Below are the code and all the weights of a small trained network. Each question names an input and a class and asks about switching units off, where a switched-off unit gives its printed mean instead of its output.

import numpy as np


def w(rows, s, z=0):
    codes = np.array(rows[::2]) - 128.0
    scale = np.full(codes.shape[1], s)
    scale[-1] = z or s
    return codes * scale


def norm(h):
    return h / np.sqrt((h * h).mean(-1, keepdims=True) + 1e-5)


def f(y):
    return y / 2 * (1 + np.tanh(0.7978845608 * (y + 0.044715 * y**3)))


def log_softmax(a):
    a = a - a.max(-1, keepdims=True)
    return a - np.log(np.exp(a).sum(-1, keepdims=True))


def net(x, mask):
    res = np.array(x, float).reshape(1, 3) / 4 @ E
    u = 0
    for l in range(4):
        y = f(norm(res) @ A[l][:, :-1].T + A[l][:, -1])
        res = res + np.where(mask[u : u + 7], y, B[l][:, -1]) @ B[l][:, :-1]
        u += 7
    return log_softmax(norm(res)[-1] @ U[:, :-1].T + U[:, -1])


A, B = {}, {}
E = w([
[84,164,247,98,127,123,123,78,96,130,152],'x0',
[156,125,147,163,153,88,245,101,158,98,101],'x1',
[181,158,158,195,88,107,127,197,49,80,200],'x2',
],0.0016)
A[0] = w([
[113,29,85,117,162,110,124,78,191,166,50,94],'L0N0',
[217,56,72,147,131,110,150,179,157,149,120,5],'L0N1',
[159,144,169,168,172,66,167,161,187,95,95,194],'L0N2',
[85,84,85,78,110,75,122,54,160,167,58,148],'L0N3',
[91,108,86,131,164,140,164,84,134,122,126,113],'L0N4',
[139,85,4,145,143,181,142,157,96,126,129,143],'L0N5',
[95,188,221,110,67,120,124,44,88,167,107,202],'L0N6',
],0.0019,0.0018)
B[0] = w([
[107,135,154,130,160,173,173,160,92,132,146,208],'L0N0',
[24,202,182,78,89,79,64,164,178,145,69,111],'L0N1',
[153,155,197,92,110,169,47,119,122,193,159,224],'L0N2',
[137,168,114,124,126,140,145,160,89,72,208,218],'L0N3',
[137,247,150,160,99,124,116,154,76,94,139,141],'L0N4',
[177,114,251,89,156,48,119,147,182,88,113,197],'L0N5',
[140,34,164,114,136,57,95,193,179,78,91,248],'L0N6',
],0.0027,0.0013)
A[1] = w([
[157,142,132,133,183,113,221,98,154,95,102,130],'L1N0',
[205,175,159,163,79,78,103,184,96,125,132,131],'L1N1',
[165,141,14,165,115,138,135,186,196,128,78,60],'L1N2',
[173,150,127,182,167,77,193,59,171,117,67,36],'L1N3',
[192,3,55,142,170,134,120,158,181,80,125,254],'L1N4',
[50,135,92,77,172,129,154,62,171,182,76,79],'L1N5',
[100,131,85,79,89,156,20,150,138,148,135,41],'L1N6',
],0.0028,0.00081)
B[1] = w([
[103,123,92,125,47,146,74,138,71,162,124,221],'L1N0',
[90,105,66,103,154,190,170,78,116,96,146,245],'L1N1',
[80,48,241,125,73,78,100,175,97,85,188,202],'L1N2',
[185,130,102,139,84,96,10,67,53,194,133,185],'L1N3',
[84,201,212,68,166,147,150,76,107,141,135,249],'L1N4',
[141,77,108,223,106,138,167,136,92,4,233,199],'L1N5',
[189,138,154,220,27,90,165,21,40,178,105,185],'L1N6',
],0.0026,0.0017)
A[2] = w([
[96,253,165,43,197,206,144,90,98,198,76,94],'L2N0',
[209,142,107,199,83,96,118,51,69,241,75,86],'L2N1',
[29,107,126,140,115,126,110,115,187,199,50,111],'L2N2',
[168,133,86,208,36,110,126,55,71,236,84,47],'L2N3',
[111,91,162,122,133,111,37,201,90,114,159,254],'L2N4',
[86,161,144,106,126,183,121,44,185,172,92,162],'L2N5',
[97,134,88,157,125,189,176,104,41,86,189,136],'L2N6',
],0.003,0.00089)
B[2] = w([
[89,210,12,28,60,149,220,131,144,211,153,118],'L2N0',
[143,34,110,120,62,179,79,33,75,146,210,205],'L2N1',
[224,85,152,251,194,130,156,157,98,62,175,98],'L2N2',
[188,94,180,117,64,155,152,59,33,230,184,200],'L2N3',
[135,113,125,100,146,80,218,77,177,121,92,244],'L2N4',
[168,199,96,111,91,111,176,227,75,128,142,126],'L2N5',
[155,179,56,147,191,253,115,144,113,153,187,251],'L2N6',
],0.0029,0.0025)
A[3] = w([
[153,185,35,186,137,237,130,107,106,196,150,125],'L3N0',
[124,101,221,111,162,15,94,161,179,84,93,103],'L3N1',
[171,168,92,179,217,191,67,152,91,92,195,4],'L3N2',
[105,196,74,116,179,239,135,126,119,111,193,139],'L3N3',
[127,167,75,247,203,220,97,212,149,93,200,46],'L3N4',
[80,248,40,94,102,137,137,211,170,255,65,64],'L3N5',
[122,153,79,193,220,196,131,118,90,96,179,30],'L3N6',
],0.0036,0.0026)
B[3] = w([
[122,149,234,58,106,28,52,183,216,106,42,230],'L3N0',
[1,74,184,78,54,41,57,235,189,37,14,203],'L3N1',
[6,107,101,173,180,172,204,111,152,77,90,190],'L3N2',
[139,98,62,174,138,101,234,122,77,104,209,255],'L3N3',
[55,41,106,177,183,157,214,7,44,66,162,225],'L3N4',
[140,240,60,45,58,37,205,183,192,227,222,119],'L3N5',
[48,134,62,190,166,187,158,140,84,114,120,203],'L3N6',
],0.0034,0.0038)
U = w([
[13,28,48,230,232,219,251,63,25,9,223,251],'0',
[238,18,217,95,27,185,26,6,9,204,230,253],'1',
[38,48,233,33,52,25,50,229,209,13,39,250],'2',
[144,231,32,24,83,66,215,221,208,202,211,204],'3',
[230,191,38,227,225,254,32,208,222,210,35,2],'4',
[221,215,38,236,220,218,33,181,208,202,30,2],'5',
[211,196,39,212,250,236,16,189,205,220,34,2],'6',
[236,170,30,219,208,212,46,208,221,189,56,2],'7',
],0.0048,0.0037)

Each question gives the input, the list of numbers given to net, and the class t.
The units are the neurons (one row each of A and B). Each row of codes is followed by its name. A weight is (code - 128) times the scale printed after its matrix; where a second scale follows, it is the last column's (A, B and U).
mask holds one flag per neuron, layer by layer. A switched-off neuron (its flag False) gives its mean, the last column of its row in B, instead of its output. The means were averaged over made-up inputs and are rounded, as every weight is.
A unit's drop is (log p(t) with every unit on - log p(t) with that unit switched off) / (log p(t) with every unit on - log p(t) with every unit switched off).
The circuit of an input: a set's keep is (log p(t) with only the set's units on - log p(t) with every unit switched off) / (log p(t) with every unit on - log p(t) with every unit switched off). Starting from the 12 units with the biggest drops (on a tie, the unit counted first), units are removed one at a time, each time the one whose removal leaves the highest keep (on an exact tie, the one counted first), for as long as the keep stays at least 0.8.
circuit, biggest first: the units of the circuit, biggest drop first
top k neurons: the k neurons with the biggest drops, biggest first
k most important neurons of layer l: the k neurons of layer l with the biggest drops, biggest first
drop of u: that unit's drop, to one decimal
input [4,-1,1], class 2: circuit, biggest first : (L0N6, L2N6)
input [1,0,1], class 3: top 2 neurons : (L1N4, L2N0)
input [2,1,-3], class 3: top neuron : (L0N3)
input [8,-4,7], class 2: circuit, biggest first : (L0N6, L2N3, L3N4)
input [-7,8,-3], class 1: top 3 neurons : (L1N3, L0N6, L1N0)
input [-4,3,-2], class 2: top 4 neurons : (L1N6, L0N1, L1N4, L1N2)
input [-2,-4,-2], class 1: top 2 neurons : (L1N6, L0N6)
input [-6,-6,-5], class 1: top 4 neurons : (L1N1, L1N6, L0N6, L0N5)
input [8,-5,7], class 2: 3 most important neurons of layer 2 : (L2N4, L2N1, L2N3)
input [2,-6,-5], class 1: top 2 neurons : (L1N6, L1N1)
input [-6,-3,4], class 2: top 2 neurons : (L1N2, L0N5)
input [-2,0,-3], class 3: top 4 neurons : (L0N3, L0N0, L2N0, L0N5)
input [8,4,-5], class 2: top 2 neurons : (L0N6, L1N1)
input [-1,-5,-4], class 1: top 3 neurons : (L1N6, L1N1, L2N3)
input [-3,0,1], class 3: top neuron : (L0N5)
input [4,-4,3], class 1: 4 most important neurons of layer 1 : (L1N6, L1N5, L1N2, L1N4)
input [3,0,1], class 3: 2 most important neurons of layer 0 : (L0N5, L0N1)
input [7,4,-5], class 2: top 4 neurons : (L1N1, L0N6, L1N4, L1N5)
input [5,-7,3], class 1: top 2 neurons : (L1N6, L0N5)
input [0,-4,-1], class 1: most important neuron of layer 2 : (L2N1)
input [-8,0,-4], class 2: drop of L1N2 : 1.4
input [7,2,-3], class 2: drop of L0N6 : 2.6
input [8,-5,-2], class 2: drop of L0N6 : 2.2
input [1,-4,1], class 1: drop of L2N1 : 0.1
